Here is a tiny trained network, its code and every weight. The questions are about switching its units off for an input and a class, where a switched-off unit gives its printed mean instead of its output.

import numpy as np


def w(rows, s, z=0):
    codes = np.array(rows[::2]) - 128.0
    scale = np.full(codes.shape[1], s)
    scale[-1] = z or s
    return codes * scale


def f(y):
    return np.maximum(y, 0)


def log_softmax(a):
    a = a - a.max(-1, keepdims=True)
    return a - np.log(np.exp(a).sum(-1, keepdims=True))


def net(x, mask):
    res = np.array(x, float).reshape(1, 8) / 4 @ E
    y = f(res @ A[0][:, :-1].T + A[0][:, -1])
    res = res + np.where(mask, y, B[0][:, -1]) @ B[0][:, :-1]
    return log_softmax(res[-1] @ U[:, :-1].T + U[:, -1])


A, B = {}, {}
E = w([
[241,138,85],'x0',
[138,2,143],'x1',
[127,130,127],'x2',
[127,129,128],'x3',
[128,127,127],'x4',
[128,129,126],'x5',
[127,127,126],'x6',
[89,179,33],'x7',
],0.0085)
A[0] = w([
[62,136,95,143],'neuron 1',
[70,189,179,156],'neuron 2',
[184,127,136,114],'neuron 3',
[152,135,112,154],'neuron 4',
[179,142,84,201],'neuron 5',
[75,120,156,253],'neuron 6',
[170,126,145,143],'neuron 7',
[103,83,112,118],'neuron 8',
[78,91,148,54],'neuron 9',
[121,52,174,83],'neuron 10',
[108,129,160,185],'neuron 11',
[93,143,131,179],'neuron 12',
[252,122,103,160],'neuron 13',
[97,141,139,88],'neuron 14',
[174,122,183,105],'neuron 15',
[160,145,96,230],'neuron 16',
[152,178,229,197],'neuron 17',
[130,149,115,151],'neuron 18',
[142,190,72,40],'neuron 19',
[179,61,158,87],'neuron 20',
[67,139,146,248],'neuron 21',
[93,139,140,191],'neuron 22',
],0.017,0.0046)
B[0] = w([
[137,79,70,190],'neuron 1',
[141,97,25,208],'neuron 2',
[132,154,69,173],'neuron 3',
[113,161,141,158],'neuron 4',
[87,189,173,199],'neuron 5',
[168,29,119,214],'neuron 6',
[126,142,77,168],'neuron 7',
[91,124,160,166],'neuron 8',
[44,127,125,173],'neuron 9',
[65,75,135,210],'neuron 10',
[146,121,155,172],'neuron 11',
[147,98,96,173],'neuron 12',
[108,237,5,244],'neuron 13',
[112,132,96,151],'neuron 14',
[153,108,81,182],'neuron 15',
[84,173,172,191],'neuron 16',
[57,94,195,212],'neuron 17',
[141,119,147,156],'neuron 18',
[207,183,194,186],'neuron 19',
[97,121,29,208],'neuron 20',
[189,39,105,215],'neuron 21',
[147,95,89,177],'neuron 22',
],0.023,0.011)
U = w([
[210,41,149,254],'0',
[254,126,39,83],'1',
[88,194,154,203],'2',
[232,212,161,52],'3',
[136,45,172,9],'4',
],0.0099,0.0071)

Each question gives the input, the list of numbers given to net, and the class t.
The units are the neurons (one row each of A and B). Each row of codes is followed by its name. A weight is (code - 128) times the scale printed after its matrix; where a second scale follows, it is the last column's (A, B and U).
mask holds one flag per neuron, in row order. A switched-off neuron (its flag False) gives its mean, the last column of its row in B, instead of its output. The means were averaged over made-up inputs and are rounded, as every weight is.
A unit's drop is (log p(t) with every unit on - log p(t) with that unit switched off) / (log p(t) with every unit on - log p(t) with every unit switched off).
The circuit of an input: a set's keep is (log p(t) with only the set's units on - log p(t) with every unit switched off) / (log p(t) with every unit on - log p(t) with every unit switched off). Starting from the 12 units with the biggest drops (on a tie, the unit counted first), units are removed one at a time, each time the one whose removal leaves the highest keep (on an exact tie, the one counted first), for as long as the keep stays at least 0.8.
units of the circuit, in order: the units of the circuit, biggest drop first
top k neurons: the k neurons with the biggest drops, biggest first
drop when u is switched off: that unit's drop, to one decimal
input [2,-6,-1,2,-1,7,1,-6], class 2: units of the circuit, in order -> [neuron 17]
input [1,-4,-5,-6,-4,4,8,-5], class 2: units of the circuit, in order -> [neuron 17; neuron 21]
input [-2,8,-6,-1,-8,2,-3,4], class 0: top 4 neurons -> [neuron 17; neuron 5; neuron 16; neuron 6]
input [-8,-6,1,3,4,-2,-6,-4], class 0: top 2 neurons -> [neuron 13; neuron 17]
input [-4,2,1,0,1,8,1,-5], class 4: top 3 neurons -> [neuron 10; neuron 9; neuron 17]
input [-7,5,8,0,-5,7,2,-5], class 4: top 2 neurons -> [neuron 10; neuron 9]
input [5,0,0,4,4,-3,0,-7], class 2: top 2 neurons -> [neuron 17; neuron 21]
input [-6,8,5,3,8,-3,-8,4], class 0: top 3 neurons -> [neuron 17; neuron 21; neuron 6]
input [-6,6,6,0,-6,-2,-5,3], class 0: top 3 neurons -> [neuron 17; neuron 21; neuron 6]
input [8,-1,-4,1,1,-6,8,-8], class 2: top 3 neurons -> [neuron 17; neuron 21; neuron 5]
input [3,-5,-8,5,8,-8,-4,1], class 3: top 2 neurons -> [neuron 19; neuron 10]
input [-7,-1,7,8,-3,-7,8,-1], class 0: drop when neuron 13 is switched off -> 0.4
input [3,0,-1,-6,8,-3,4,8], class 3: drop when neuron 19 is switched off -> 0.3
input [-5,6,-5,-4,7,-1,-3,0], class 4: units of the circuit, in order -> [neuron 10]
input [-4,0,-4,-2,-7,-4,1,-1], class 0: drop when neuron 13 is switched off -> 0.2
input [5,-7,3,5,7,2,-6,2], class 3: drop when neuron 19 is switched off -> 0.5
